Below are the code and all the weights of a small trained network. Each question names an input and a class and asks about switching units off, where a switched-off unit gives its printed mean instead of its output.

import numpy as np


def w(rows, s, z=0):
    codes = np.array(rows[::2]) - 128.0
    scale = np.full(codes.shape[1], s)
    scale[-1] = z or s
    return codes * scale


def norm(h):
    return h / np.sqrt((h * h).mean(-1, keepdims=True) + 1e-5)


def f(y):
    return np.maximum(y, 0)


def log_softmax(a):
    a = a - a.max(-1, keepdims=True)
    return a - np.log(np.exp(a).sum(-1, keepdims=True))


def net(x, mask):
    res = np.array(x, float).reshape(1, 2) / 4 @ E
    u = 0
    for l in range(2):
        y = f(norm(res) @ A[l][:, :-1].T + A[l][:, -1])
        res = res + np.where(mask[u : u + 5], y, B[l][:, -1]) @ B[l][:, :-1]
        u += 5
    return log_softmax(norm(res)[-1] @ U[:, :-1].T + U[:, -1])


A, B = {}, {}
E = w([
[134,103,208,55],'x0',
[253,55,81,43],'x1',
],0.0045)
A[0] = w([
[159,168,60,60,47],'0.n0',
[148,104,22,163,139],'0.n1',
[226,52,62,35,6],'0.n2',
[158,57,209,96,104],'0.n3',
[148,178,173,255,169],'0.n4',
],0.0086,0.0019)
B[0] = w([
[198,62,255,159,168],'0.n0',
[177,182,140,59,195],'0.n1',
[92,76,105,112,255],'0.n2',
[210,191,130,102,195],'0.n3',
[149,73,127,117,203],'0.n4',
],0.0086,0.0076)
A[1] = w([
[111,162,15,111,91],'1.n0',
[60,174,184,141,252],'1.n1',
[164,113,86,165,122],'1.n2',
[163,255,14,130,97],'1.n3',
[156,85,179,93,231],'1.n4',
],0.0092,0.0023)
B[1] = w([
[254,133,194,2,142],'1.n0',
[217,66,108,72,184],'1.n1',
[135,150,174,106,149],'1.n2',
[91,182,161,179,164],'1.n3',
[45,209,118,231,254],'1.n4',
],0.0084,0.0071)
U = w([
[168,6,155,152,185],'0',
[181,181,160,116,209],'1',
[76,156,131,193,254],'2',
[90,121,92,109,18],'3',
[106,101,55,149,12],'4',
[100,107,91,93,14],'5',
[89,116,87,60,18],'6',
[103,109,106,82,20],'7',
],0.022,0.0061)

Each question gives the input, the list of numbers given to net, and the class t.
The units are the neurons (one row each of A and B). Each row of codes is followed by its name. A weight is (code - 128) times the scale printed after its matrix; where a second scale follows, it is the last column's (A, B and U).
mask holds one flag per neuron, layer by layer. A switched-off neuron (its flag False) gives its mean, the last column of its row in B, instead of its output. The means were averaged over made-up inputs and are rounded, as every weight is.
A unit's drop is (log p(t) with every unit on - log p(t) with that unit switched off) / (log p(t) with every unit on - log p(t) with every unit switched off).
The circuit of an input: a set's keep is (log p(t) with only the set's units on - log p(t) with every unit switched off) / (log p(t) with every unit on - log p(t) with every unit switched off). Starting from all 10 units, units are removed one at a time, each time the one whose removal leaves the highest keep (on an exact tie, the one counted first), for as long as the keep stays at least 0.8.
circuit, biggest first: the units of the circuit, biggest drop first
top k neurons: the k neurons with the biggest drops, biggest first
k most important neurons of layer l: the k neurons of layer l with the biggest drops, biggest first
input [5,-6], class 0: circuit, biggest first -> (1.n1; 0.n1)
input [-2,2], class 2: 3 most important neurons of layer 0 -> (0.n0; 0.n3; 0.n2)
input [-7,-3], class 1: circuit, biggest first -> (1.n0)
input [-3,-8], class 0: 2 most important neurons of layer 1 -> (1.n4; 1.n1)
input [8,-8], class 0: top 2 neurons -> (1.n1; 0.n1)
input [2,3], class 2: circuit, biggest first -> (1.n4; 0.n1)
input [-6,0], class 1: top 2 neurons -> (0.n0; 1.n0)
input [3,-4], class 0: circuit, biggest first -> (1.n1; 0.n3)
input [1,0], class 2: top 3 neurons -> (1.n3; 1.n1; 0.n1)
input [-2,-4], class 0: top 3 neurons -> (1.n4; 0.n1; 0.n3)
input [-8,-7], class 1: top 4 neurons -> (0.n0; 0.n2; 1.n0; 1.n4)
input [-8,-6], class 1: circuit, biggest first -> (1.n0; 1.n4)
input [-5,-5], class 0: top 4 neurons -> (0.n3; 1.n4; 0.n4; 0.n1)
input [3,1], class 2: circuit, biggest first -> (1.n4)
input [0,3], class 2: circuit, biggest first -> (1.n4; 1.n1)
input [2,2], class 2: circuit, biggest first -> (1.n4; 0.n1)
input [-7,1], class 1: 2 most important neurons of layer 1 -> (1.n4; 1.n0)
input [3,0], class 2: 3 most important neurons of layer 0 -> (0.n1; 0.n0; 0.n4)
input [0,2], class 2: 3 most important neurons of layer 0 -> (0.n4; 0.n0; 0.n2)
input [-3,2], class 2: circuit, biggest first -> (1.n1)
input [-4,-1], class 1: top 3 neurons -> (0.n0; 1.n0; 1.n4)
input [-8,-4], class 1: top 3 neurons -> (1.n0; 0.n0; 1.n4)
input [2,0], class 2: 2 most important neurons of layer 0 -> (0.n1; 0.n0)
